Below is a small trained network, with its code and all its weights. Each question gives an input and a target symbol and asks what happens when units are switched off, that is, made to give their printed mean instead of their output.

import numpy as np


def w(rows, s, z=0):
    codes = np.array(rows[::2]) - 128.0
    scale = np.full(codes.shape[1], s)
    scale[-1] = z or s
    return codes * scale


def norm(h):
    return h / np.sqrt((h * h).mean(-1, keepdims=True) + 1e-5)


def f(y):
    return np.maximum(y, 0)


def softmax(a):
    e = np.exp(a - a.max(-1, keepdims=True))
    return e / e.sum(-1, keepdims=True)


def log_softmax(a):
    a = a - a.max(-1, keepdims=True)
    return a - np.log(np.exp(a).sum(-1, keepdims=True))


def net(x, mask):
    ids = ['αγζξσψω'.index(c) for c in x.split()]
    T = len(ids)
    res = E[ids] + P[:T]
    r = norm(res)
    for j in range(3):
        rows = slice(2 * j, 2 * j + 2)
        q, k, v = (r @ M[0][rows].T for M in (Q, K, V))
        z = softmax(np.where(np.tri(T) > 0, q @ k.T / 2**0.5, -1e9)) @ v
        o = O[0][rows]
        res = res + np.where(mask[j], z, o[:, -1]) @ o[:, :-1]
    y = f(norm(res) @ A[0][:, :-1].T + A[0][:, -1])
    res = res + np.where(mask[3:7], y, B[0][:, -1]) @ B[0][:, :-1]
    return log_softmax(norm(res)[-1] @ U[:, :-1].T + U[:, -1])


Q, K, V, O, A, B = {}, {}, {}, {}, {}, {}
E = w([
[61,119,54,121,173],'α',
[65,7,135,21,90],'γ',
[30,100,145,95,145],'ζ',
[101,175,103,115,121],'ξ',
[70,174,93,137,197],'σ',
[135,72,10,152,140],'ψ',
[44,33,124,167,54],'ω',
],0.013)
P = w([
[180,122,170,147,119],'0',
[5,133,119,118,103],'1',
[101,106,139,121,153],'2',
[139,120,138,144,126],'3',
[53,137,108,110,113],'4',
[112,112,138,114,157],'5',
[143,120,135,145,126],'6',
[72,148,94,112,101],'7',
[117,118,139,108,163],'8',
[150,124,133,144,124],'9',
[88,143,80,102,95],'10',
[134,119,145,82,176],'11',
],0.026)
Q[0] = w([
[132,81,164,206,123],'h0',
[77,119,110,108,10],'h0',
[90,128,53,136,2],'h1',
[193,89,156,215,95],'h1',
[135,105,178,188,201],'h2',
[135,174,154,176,124],'h2',
],0.035)
K[0] = w([
[112,69,140,200,202],'h0',
[95,86,241,168,21],'h0',
[245,92,192,226,42],'h1',
[93,96,56,175,67],'h1',
[5,141,85,129,132],'h2',
[110,160,118,229,63],'h2',
],0.028)
V[0] = w([
[88,86,111,48,10],'h0',
[174,75,13,118,188],'h0',
[76,138,187,90,192],'h1',
[52,127,27,87,107],'h1',
[127,161,150,205,251],'h2',
[93,240,97,135,54],'h2',
],0.025)
O[0] = w([
[251,161,97,167,187,160],'h0',
[32,149,154,158,199,46],'h0',
[80,173,68,117,101,199],'h1',
[187,97,52,97,192,6],'h1',
[20,104,140,189,182,176],'h2',
[181,183,164,194,48,80],'h2',
],0.018,0.016)
A[0] = w([
[109,23,223,141,64,28],'n0',
[66,23,108,92,228,1],'n1',
[223,3,217,179,142,143],'n2',
[211,132,111,79,55,194],'n3',
],0.022,0.005)
B[0] = w([
[235,174,63,165,202,248],'n0',
[190,31,98,165,40,237],'n1',
[64,120,75,77,5,202],'n2',
[106,110,168,156,237,240],'n3',
],0.021,0.012)
U = w([
[47,123,177,148,218,154],'α',
[63,190,120,40,117,117],'γ',
[141,2,150,203,157,6],'ζ',
[150,90,195,34,169,201],'ξ',
[154,164,104,135,251,176],'σ',
[174,152,151,177,92,179],'ψ',
[168,68,87,85,60,3],'ω',
],0.0094,0.0034)

Each question gives the input, a string of symbols that net reads in full, and the target symbol t.
The units are the heads (2 rows each of Q, K, V and O) and the neurons (one row each of A and B). Each row of codes is followed by its name. A weight is (code - 128) times the scale printed after its matrix; where a second scale follows, it is the last column's (O, A, B and U).
mask holds one flag per unit, heads first, then neurons. A switched-off unit (its flag False) gives its mean, the last column of its rows in O or B, instead of its output. The means were averaged over made-up inputs and are rounded, as every weight is.
A unit's drop is (log p(t) with every unit on - log p(t) with that unit switched off) / (log p(t) with every unit on - log p(t) with every unit switched off).
The circuit of an input: a set's keep is (log p(t) with only the set's units on - log p(t) with every unit switched off) / (log p(t) with every unit on - log p(t) with every unit switched off). Starting from all 7 units, units are removed one at a time, each time the one whose removal leaves the highest keep (on an exact tie, the one counted first), for as long as the keep stays at least 0.8.
circuit, biggest first: the units of the circuit, biggest drop first
unit that matters most: the unit with the biggest drop
top k neurons: the k neurons with the biggest drops, biggest first
heads that matter: for each layer, one digit per head in row order, 1 if its drop is at least 0.15 and else 0, layers parted by /
input ξ ξ ζ σ ζ, target ψ: circuit, biggest first : (n0, h1)
input α γ ξ ξ α ξ γ ξ ξ γ α, target ζ: unit that matters most : h2
input α ω α α ξ ζ ω, target ω: heads that matter : 010
input ω ξ σ σ α α ξ γ, target ξ: top 3 neurons : (n3, n2, n1)
input ξ ζ α ψ α ξ ψ α σ, target γ: circuit, biggest first : (h0, h2, h1)
input ξ ξ α ξ ξ γ, target ξ: circuit, biggest first : (h2, n3)
input α ξ ξ ζ α ζ ξ ξ ξ ζ ξ, target ζ: top 2 neurons : (n1, n2)
input ζ σ ξ ξ ξ, target γ: circuit, biggest first : (h1, h2, n1, h0)
input ω ξ ξ γ ψ ζ ξ ζ α ξ ψ, target ξ: heads that matter : 011
input σ ζ α ξ ζ ω γ ζ ξ ξ ζ, target α: heads that matter : 011
input ζ ξ ψ ω ξ α ξ ξ ξ ζ ξ ω, target σ: heads that matter : 110
input ξ ξ α ξ γ, target ψ: heads that matter : 010
input α α ξ ζ ζ ξ α γ α ζ ξ, target ζ: top 3 neurons : (n1, n0, n3)
input γ ξ ξ ξ σ, target σ: unit that matters most : h0
input ζ ξ ζ ζ ζ σ ζ ξ ξ ζ, target σ: heads that matter : 010
input ξ ψ γ ψ ζ ξ ω, target ω: top 2 neurons : (n2, n0)
input σ ζ ψ ζ ξ ψ ξ ξ, target α: heads that matter : 011
input γ α γ ξ ω, target σ: heads that matter : 101
input γ γ ξ γ γ, target σ: heads that matter : 101
input α α ξ ξ ζ ξ ζ ξ ζ, target σ: heads that matter : 110
